Below are the code and all the weights of a small trained network. Each question names an input and a target symbol and asks about switching units off, where a switched-off unit gives its printed mean instead of its output.

import numpy as np


def w(rows, s, z=0):
    codes = np.array(rows[::2]) - 128.0
    scale = np.full(codes.shape[1], s)
    scale[-1] = z or s
    return codes * scale


def f(y):
    return np.maximum(y, 0)


def softmax(a):
    e = np.exp(a - a.max(-1, keepdims=True))
    return e / e.sum(-1, keepdims=True)


def log_softmax(a):
    a = a - a.max(-1, keepdims=True)
    return a - np.log(np.exp(a).sum(-1, keepdims=True))


def net(x, mask):
    ids = ['αδζημξπσψω'.index(c) for c in x.split()]
    T = len(ids)
    res = E[ids] + P[:T]
    r = res
    for j in range(3):
        rows = slice(4 * j, 4 * j + 4)
        q, k, v = (r @ M[0][rows].T for M in (Q, K, V))
        z = softmax(np.where(np.tri(T) > 0, q @ k.T / 4**0.5, -1e9)) @ v
        o = O[0][rows]
        res = res + np.where(mask[j], z, o[:, -1]) @ o[:, :-1]
    y = f(res @ A[0][:, :-1].T + A[0][:, -1])
    res = res + np.where(mask[3:15], y, B[0][:, -1]) @ B[0][:, :-1]
    return log_softmax(res[-1] @ U[:, :-1].T + U[:, -1])


Q, K, V, O, A, B = {}, {}, {}, {}, {}, {}
E = w([
[144,139,127,160],'α',
[152,98,50,62],'δ',
[89,92,91,132],'ζ',
[92,86,86,136],'η',
[97,74,74,155],'μ',
[88,167,102,95],'ξ',
[82,78,147,111],'π',
[89,144,159,229],'σ',
[220,110,155,147],'ψ',
[63,248,104,151],'ω',
],0.018)
P = w([
[116,107,2,121],'0',
[81,76,59,150],'1',
[76,79,109,158],'2',
[74,95,164,156],'3',
[81,110,193,153],'4',
[67,127,227,144],'5',
],0.0067)
Q[0] = w([
[133,114,120,173],'h1',
[139,153,85,71],'h1',
[158,150,83,138],'h1',
[74,107,131,164],'h1',
[192,163,104,144],'h2',
[173,245,159,161],'h2',
[37,129,166,252],'h2',
[121,126,75,91],'h2',
[149,173,130,132],'h3',
[194,179,102,78],'h3',
[141,116,147,81],'h3',
[142,140,114,86],'h3',
],0.016)
K[0] = w([
[123,143,167,88],'h1',
[111,100,39,152],'h1',
[97,139,95,87],'h1',
[152,76,194,122],'h1',
[100,119,43,134],'h2',
[90,203,57,163],'h2',
[93,156,252,181],'h2',
[133,122,122,72],'h2',
[119,120,71,139],'h3',
[123,71,41,124],'h3',
[148,99,123,156],'h3',
[136,97,101,126],'h3',
],0.016)
V[0] = w([
[58,148,94,151],'h1',
[134,128,98,92],'h1',
[64,153,102,131],'h1',
[122,139,155,70],'h1',
[116,104,221,80],'h2',
[80,209,120,89],'h2',
[178,115,65,225],'h2',
[161,106,174,110],'h2',
[152,255,99,194],'h3',
[134,164,104,112],'h3',
[180,12,91,200],'h3',
[136,125,96,20],'h3',
],0.0089)
O[0] = w([
[147,235,84,72,253],'h1',
[123,161,165,173,122],'h1',
[155,209,109,79,214],'h1',
[182,103,174,133,49],'h1',
[104,80,62,26,67],'h2',
[164,126,55,193,104],'h2',
[83,155,225,228,180],'h2',
[116,81,137,73,44],'h2',
[129,129,253,20,132],'h3',
[98,125,140,88,107],'h3',
[191,54,95,218,207],'h3',
[60,112,55,102,26],'h3',
],0.0062,0.0036)
A[0] = w([
[158,137,90,160,188],'n1',
[155,132,173,82,253],'n2',
[152,178,194,167,129],'n3',
[240,105,180,136,84],'n4',
[125,170,161,146,128],'n5',
[143,136,128,35,212],'n6',
[90,177,200,138,56],'n7',
[129,116,191,62,32],'n8',
[169,93,114,101,96],'n9',
[138,53,143,176,74],'n10',
[92,164,112,159,167],'n11',
[11,86,157,126,85],'n12',
],0.011,0.0076)
B[0] = w([
[90,91,185,54,242],'n1',
[125,74,153,206,230],'n2',
[130,58,143,25,251],'n3',
[131,255,20,79,167],'n4',
[141,32,94,111,207],'n5',
[98,86,119,214,223],'n6',
[170,134,38,134,217],'n7',
[208,192,150,14,155],'n8',
[81,121,143,128,138],'n9',
[204,221,52,161,192],'n10',
[68,182,183,138,253],'n11',
[248,254,42,86,206],'n12',
],0.0067,0.0065)
U = w([
[135,9,242,176,253],'α',
[60,209,104,94,98],'δ',
[226,135,59,167,103],'ζ',
[95,133,126,245,108],'η',
[163,124,128,22,144],'μ',
[122,110,105,129,52],'ξ',
[99,2,3,64,138],'π',
[95,126,130,168,101],'σ',
[116,125,119,133,92],'ψ',
[87,127,129,156,93],'ω',
],0.0083,0.0067)

Each question gives the input, a string of symbols that net reads in full, and the target symbol t.
The units are the heads (4 rows each of Q, K, V and O) and the neurons (one row each of A and B). Each row of codes is followed by its name. A weight is (code - 128) times the scale printed after its matrix; where a second scale follows, it is the last column's (O, A, B and U).
mask holds one flag per unit, heads first, then neurons. A switched-off unit (its flag False) gives its mean, the last column of its rows in O or B, instead of its output. The means were averaged over made-up inputs and are rounded, as every weight is.
A unit's drop is (log p(t) with every unit on - log p(t) with that unit switched off) / (log p(t) with every unit on - log p(t) with every unit switched off).
The circuit of an input: a set's keep is (log p(t) with only the set's units on - log p(t) with every unit switched off) / (log p(t) with every unit on - log p(t) with every unit switched off). Starting from the 12 units with the biggest drops (on a tie, the unit counted first), units are removed one at a time, each time the one whose removal leaves the highest keep (on an exact tie, the one counted first), for as long as the keep stays at least 0.8.
units of the circuit, in order: the units of the circuit, biggest drop first
top k neurons: the k neurons with the biggest drops, biggest first
which heads matter: for each layer, one digit per head in row order, 1 if its drop is at least 0.15 and else 0, layers parted by /
input α δ ψ α η, target ζ: top 2 neurons : (n12; n10)
input α ξ μ ψ ξ σ, target ζ: which heads matter : 100
input σ π ξ π η, target π: top neuron : (n11)
input ω ω δ π, target μ: units of the circuit, in order : (h3; n8)
input η ψ ψ π ζ, target ζ: top 3 neurons : (n12; n10; n3)
input π π π μ π ζ, target π: which heads matter : 011
input ω α ψ ζ π, target ζ: units of the circuit, in order : (n12; h1; n10)
input π π η α, target α: units of the circuit, in order : (n12; n10)
input μ ζ α π ψ ζ, target ζ: units of the circuit, in order : (n12; h1; n10; h3)
input δ δ δ ψ η, target ζ: units of the circuit, in order : (h1; n12; n10; h3)
input μ ξ η, target δ: which heads matter : 001
input μ μ σ, target α: which heads matter : 101
input ω ζ ζ, target μ: which heads matter : 001
input δ ω ω μ ψ, target μ: units of the circuit, in order : (n4; n3)
input ξ ω μ, target μ: which heads matter : 011
input μ μ μ ξ σ μ, target α: which heads matter : 001
input π η ψ σ, target ζ: top 4 neurons : (n10; n12; n7; n4)
input η ω ζ π π ζ, target π: which heads matter : 010
input ξ ξ δ π ζ η, target π: which heads matter : 011
input ω μ ψ, target μ: which heads matter : 110
input π δ ξ ζ ψ ψ, target ζ: units of the circuit, in order : (n4; n10; h1)
input π μ π σ μ, target α: top 2 neurons : (n12; n7)
